Below is a small trained network, with its code and all its weights. Each question gives an input and a class and asks what happens when units are switched off, that is, made to give their printed mean instead of their output.

import numpy as np


def w(rows, s, z=0):
    codes = np.array(rows[::2]) - 128.0
    scale = np.full(codes.shape[1], s)
    scale[-1] = z or s
    return codes * scale


def norm(h):
    return h / np.sqrt((h * h).mean(-1, keepdims=True) + 1e-5)


def f(y):
    return y / 2 * (1 + np.tanh(0.7978845608 * (y + 0.044715 * y**3)))


def log_softmax(a):
    a = a - a.max(-1, keepdims=True)
    return a - np.log(np.exp(a).sum(-1, keepdims=True))


def net(x, mask):
    res = np.array(x, float).reshape(1, 7) / 4 @ E
    u = 0
    for l in range(2):
        y = f(norm(res) @ A[l][:, :-1].T + A[l][:, -1])
        res = res + np.where(mask[u : u + 8], y, B[l][:, -1]) @ B[l][:, :-1]
        u += 8
    return log_softmax(norm(res)[-1] @ U[:, :-1].T + U[:, -1])


A, B = {}, {}
E = w([
[125,125,104,20,169,66,105],'x0',
[135,254,152,86,149,168,154],'x1',
[126,129,127,129,129,127,128],'x2',
[128,128,128,128,127,127,130],'x3',
[130,127,130,128,128,128,128],'x4',
[84,105,147,115,219,146,177],'x5',
[127,128,128,128,128,129,128],'x6',
],0.0076)
A[0] = w([
[148,245,110,101,165,120,131,16],'0.n1',
[136,225,155,131,125,183,159,65],'0.n2',
[70,99,142,141,227,153,168,253],'0.n3',
[144,108,106,78,150,61,127,144],'0.n4',
[124,130,107,58,157,80,104,211],'0.n5',
[131,117,162,178,111,157,114,195],'0.n6',
[114,107,141,157,124,152,141,113],'0.n7',
[112,64,127,139,158,112,129,160],'0.n8',
],0.012,0.0041)
B[0] = w([
[90,92,182,119,33,255,96,205],'0.n1',
[159,205,78,180,198,33,134,220],'0.n2',
[168,84,163,162,182,136,192,254],'0.n3',
[109,169,138,166,136,88,97,207],'0.n4',
[112,104,161,105,160,111,43,231],'0.n5',
[94,123,73,77,110,149,199,184],'0.n6',
[91,135,107,43,126,198,89,147],'0.n7',
[144,171,49,101,145,161,89,193],'0.n8',
],0.008,0.009)
A[1] = w([
[81,153,121,66,192,85,150,220],'1.n1',
[134,77,215,91,246,141,123,110],'1.n2',
[201,90,149,158,197,154,221,212],'1.n3',
[87,116,51,79,68,122,78,129],'1.n4',
[143,108,136,179,133,1,103,60],'1.n5',
[91,195,141,163,120,189,158,195],'1.n6',
[105,204,89,166,119,101,65,12],'1.n7',
[138,178,204,55,148,118,119,6],'1.n8',
],0.0098,0.0022)
B[1] = w([
[195,115,190,207,83,169,160,180],'1.n1',
[193,106,59,190,51,95,222,254],'1.n2',
[37,184,147,41,129,150,2,243],'1.n3',
[141,136,248,125,113,134,200,199],'1.n4',
[111,105,65,72,236,104,132,174],'1.n5',
[190,58,153,151,149,61,153,200],'1.n6',
[31,143,33,70,91,102,109,185],'1.n7',
[82,84,133,111,65,209,161,157],'1.n8',
],0.0094,0.0075)
U = w([
[181,70,184,150,32,170,245,251],'0',
[57,92,54,71,167,249,104,129],'1',
[163,212,15,172,66,24,190,41],'2',
[129,241,213,147,233,140,135,183],'3',
[72,89,74,35,140,12,62,76],'4',
[231,50,38,190,214,64,151,52],'5',
[78,170,199,85,23,152,33,82],'6',
],0.017,0.0032)

Each question gives the input, the list of numbers given to net, and the class t.
The units are the neurons (one row each of A and B). Each row of codes is followed by its name. A weight is (code - 128) times the scale printed after its matrix; where a second scale follows, it is the last column's (A, B and U).
mask holds one flag per neuron, layer by layer. A switched-off neuron (its flag False) gives its mean, the last column of its row in B, instead of its output. The means were averaged over made-up inputs and are rounded, as every weight is.
A unit's drop is (log p(t) with every unit on - log p(t) with that unit switched off) / (log p(t) with every unit on - log p(t) with every unit switched off).
The circuit of an input: a set's keep is (log p(t) with only the set's units on - log p(t) with every unit switched off) / (log p(t) with every unit on - log p(t) with every unit switched off). Starting from the 12 units with the biggest drops (on a tie, the unit counted first), units are removed one at a time, each time the one whose removal leaves the highest keep (on an exact tie, the one counted first), for as long as the keep stays at least 0.8.
units of the circuit, in order: the units of the circuit, biggest drop first
unit that matters most: the unit with the biggest drop
k most important neurons: the k neurons with the biggest drops, biggest first
top k neurons in layer l: the k neurons of layer l with the biggest drops, biggest first
drop when u is switched off: that unit's drop, to one decimal
input [-8,2,5,-5,-8,-8,0], class 2: units of the circuit, in order => 0.n1
input [-7,0,-6,8,3,2,8], class 1: 2 most important neurons => 1.n3, 0.n6
input [0,-7,2,3,-3,2,-5], class 1: 2 most important neurons => 0.n5, 1.n6
input [-5,0,4,-1,1,8,4], class 1: top 2 neurons in layer 1 => 1.n3, 1.n4
input [-6,1,-3,-6,1,-5,2], class 2: 2 most important neurons => 0.n1, 0.n3
input [0,-7,1,-6,6,8,3], class 1: top 4 neurons in layer 0 => 0.n3, 0.n2, 0.n5, 0.n8
input [1,4,-8,4,5,7,3], class 0: 3 most important neurons => 1.n2, 0.n1, 1.n5
input [1,0,-4,-7,1,-4,6], class 4: 2 most important neurons => 0.n1, 0.n7
input [6,1,2,8,-3,-7,-2], class 6: 2 most important neurons => 0.n2, 0.n3
input [0,-4,-3,-1,4,5,-7], class 1: 2 most important neurons => 1.n3, 0.n3
input [7,6,-5,-7,2,0,4], class 6: 2 most important neurons => 0.n1, 0.n3
input [1,-4,-2,5,0,-7,1], class 4: 2 most important neurons => 0.n1, 1.n5
input [-2,-6,6,-2,-4,-2,-4], class 0: 3 most important neurons => 0.n3, 1.n4, 1.n3
input [-7,6,-3,1,-1,-3,-3], class 2: units of the circuit, in order => 0.n2
input [1,7,3,-6,-6,5,-5], class 0: 2 most important neurons => 0.n1, 1.n2
input [0,-2,-3,8,3,-6,2], class 0: 4 most important neurons => 0.n3, 0.n2, 1.n3, 0.n4
input [-6,6,6,0,8,-2,-4], class 2: 2 most important neurons => 0.n2, 0.n3
input [-6,8,-7,-5,0,-3,4], class 2: 2 most important neurons => 0.n2, 0.n3
input [-6,1,-8,-8,-7,-7,-5], class 2: 2 most important neurons => 0.n1, 1.n1
input [-7,6,8,1,5,-4,-5], class 2: unit that matters most => 0.n2
input [-6,-5,-6,6,7,1,-6], class 1: top 2 neurons in layer 1 => 1.n2, 1.n1
input [5,6,-1,-8,-7,6,3], class 0: drop when 1.n2 is switched off => 0.1
input [-8,-1,2,-7,-8,4,-1], class 1: drop when 1.n3 is switched off => 0.6
input [-7,7,2,-7,5,-5,0], class 2: drop when 0.n2 is switched off => 1.4
input [2,1,-3,2,-1,-4,-6], class 6: drop when 0.n3 is switched off => 1.6
input [5,4,3,0,3,-1,-1], class 6: top 2 neurons in layer 0 => 0.n3, 0.n1
input [2,2,8,2,-7,0,0], class 6: unit that matters most => 0.n1
